Below is a small trained network, with its code and all its weights. Each question gives an input and a class and asks what happens when units are switched off, that is, made to give their printed mean instead of their output.

import numpy as np


def w(rows, s, z=0):
    codes = np.array(rows[::2]) - 128.0
    scale = np.full(codes.shape[1], s)
    scale[-1] = z or s
    return codes * scale


def f(y):
    return np.maximum(y, 0)


def log_softmax(a):
    a = a - a.max(-1, keepdims=True)
    return a - np.log(np.exp(a).sum(-1, keepdims=True))


def net(x, mask):
    res = np.array(x, float).reshape(1, 4) / 4 @ E
    y = f(res @ A[0][:, :-1].T + A[0][:, -1])
    res = res + np.where(mask, y, B[0][:, -1]) @ B[0][:, :-1]
    return log_softmax(res[-1] @ U[:, :-1].T + U[:, -1])


A, B = {}, {}
E = w([
[87,218,169,39,231],'x0',
[12,74,78,30,61],'x1',
[63,2,166,175,222],'x2',
[228,69,23,52,195],'x3',
],0.0064)
A[0] = w([
[226,84,2,33,159,69],'N0',
[176,227,122,100,51,7],'N1',
[59,22,201,201,237,61],'N2',
[110,173,158,84,169,117],'N3',
[44,96,106,74,83,41],'N4',
[68,169,191,174,73,27],'N5',
[200,161,166,190,168,42],'N6',
[170,214,117,104,62,66],'N7',
[67,170,198,173,74,67],'N8',
[74,175,179,165,73,80],'N9',
[104,170,162,77,189,67],'N10',
[150,73,109,180,69,32],'N11',
[57,101,107,81,109,3],'N12',
[178,216,103,103,69,56],'N13',
[99,172,162,64,195,50],'N14',
[105,182,161,72,186,64],'N15',
[143,65,112,183,65,29],'N16',
[65,164,197,170,87,56],'N17',
[148,73,105,177,73,59],'N18',
[96,175,152,61,200,27],'N19',
[44,92,101,67,84,28],'N20',
[152,77,111,168,63,20],'N21',
[60,97,78,62,88,70],'N22',
[57,162,187,164,78,44],'N23',
[176,133,170,201,189,53],'N24',
[79,136,159,95,206,95],'N25',
[203,172,158,192,157,60],'N26',
[147,78,93,188,64,60],'N27',
[191,155,162,200,173,48],'N28',
],0.008,0.0022)
B[0] = w([
[227,90,140,167,253,229],'N0',
[34,44,48,87,117,195],'N1',
[26,28,1,60,72,254],'N2',
[122,182,72,181,97,174],'N3',
[223,146,185,58,82,189],'N4',
[232,88,115,139,211,192],'N5',
[200,141,180,45,66,183],'N6',
[34,48,48,87,125,191],'N7',
[207,99,113,132,199,199],'N8',
[197,98,115,138,199,191],'N9',
[145,197,57,199,84,178],'N10',
[129,204,74,198,98,167],'N11',
[194,134,155,76,77,170],'N12',
[31,34,52,82,121,192],'N13',
[146,193,74,185,96,183],'N14',
[131,193,72,187,86,180],'N15',
[136,195,77,184,97,170],'N16',
[201,86,107,133,199,194],'N17',
[131,195,79,189,103,168],'N18',
[151,195,80,188,95,182],'N19',
[229,151,191,54,72,190],'N20',
[137,189,79,183,113,163],'N21',
[219,154,191,67,98,190],'N22',
[204,92,112,126,191,192],'N23',
[189,121,172,35,57,183],'N24',
[110,157,55,169,100,184],'N25',
[177,130,172,45,69,185],'N26',
[134,199,84,191,105,174],'N27',
[196,133,177,52,64,183],'N28',
],0.0071,0.0081)
U = w([
[162,144,183,69,64,116],'0',
[120,198,92,214,99,114],'1',
[165,97,130,146,253,116],'2',
[63,59,85,99,106,124],'3',
[98,133,170,138,138,254],'4',
[80,140,194,156,150,103],'5',
[92,132,177,151,153,105],'6',
[79,134,202,156,153,104],'7',
],0.015)

Each question gives the input, the list of numbers given to net, and the class t.
The units are the neurons (one row each of A and B). Each row of codes is followed by its name. A weight is (code - 128) times the scale printed after its matrix; where a second scale follows, it is the last column's (A, B and U).
mask holds one flag per neuron, in row order. A switched-off neuron (its flag False) gives its mean, the last column of its row in B, instead of its output. The means were averaged over made-up inputs and are rounded, as every weight is.
A unit's drop is (log p(t) with every unit on - log p(t) with that unit switched off) / (log p(t) with every unit on - log p(t) with every unit switched off).
The circuit of an input: a set's keep is (log p(t) with only the set's units on - log p(t) with every unit switched off) / (log p(t) with every unit on - log p(t) with every unit switched off). Starting from the 12 units with the biggest drops (on a tie, the unit counted first), units are removed one at a time, each time the one whose removal leaves the highest keep (on an exact tie, the one counted first), for as long as the keep stays at least 0.8.
units of the circuit, in order: the units of the circuit, biggest drop first
k most important neurons: the k neurons with the biggest drops, biggest first
drop of u: that unit's drop, to one decimal
input [-2,5,-7,-6], class 3: units of the circuit, in order -> [N1]
input [-4,2,-5,5], class 2: 2 most important neurons -> [N0, N2]
input [-2,-1,-7,6], class 3: 3 most important neurons -> [N13, N1, N7]
input [2,7,4,-8], class 2: units of the circuit, in order -> [N5, N8]
input [-7,-1,-6,7], class 1: 3 most important neurons -> [N27, N11, N18]
input [-5,-4,7,-8], class 2: 2 most important neurons -> [N5, N8]
input [-5,1,-6,2], class 3: 3 most important neurons -> [N13, N1, N7]
input [2,-4,1,-5], class 2: drop of N4 -> 0.2
input [5,4,-7,0], class 3: drop of N1 -> 0.3
input [5,7,1,-1], class 0: drop of N3 -> 0.0
input [2,-4,8,-6], class 3: 2 most important neurons -> [N2, N0]
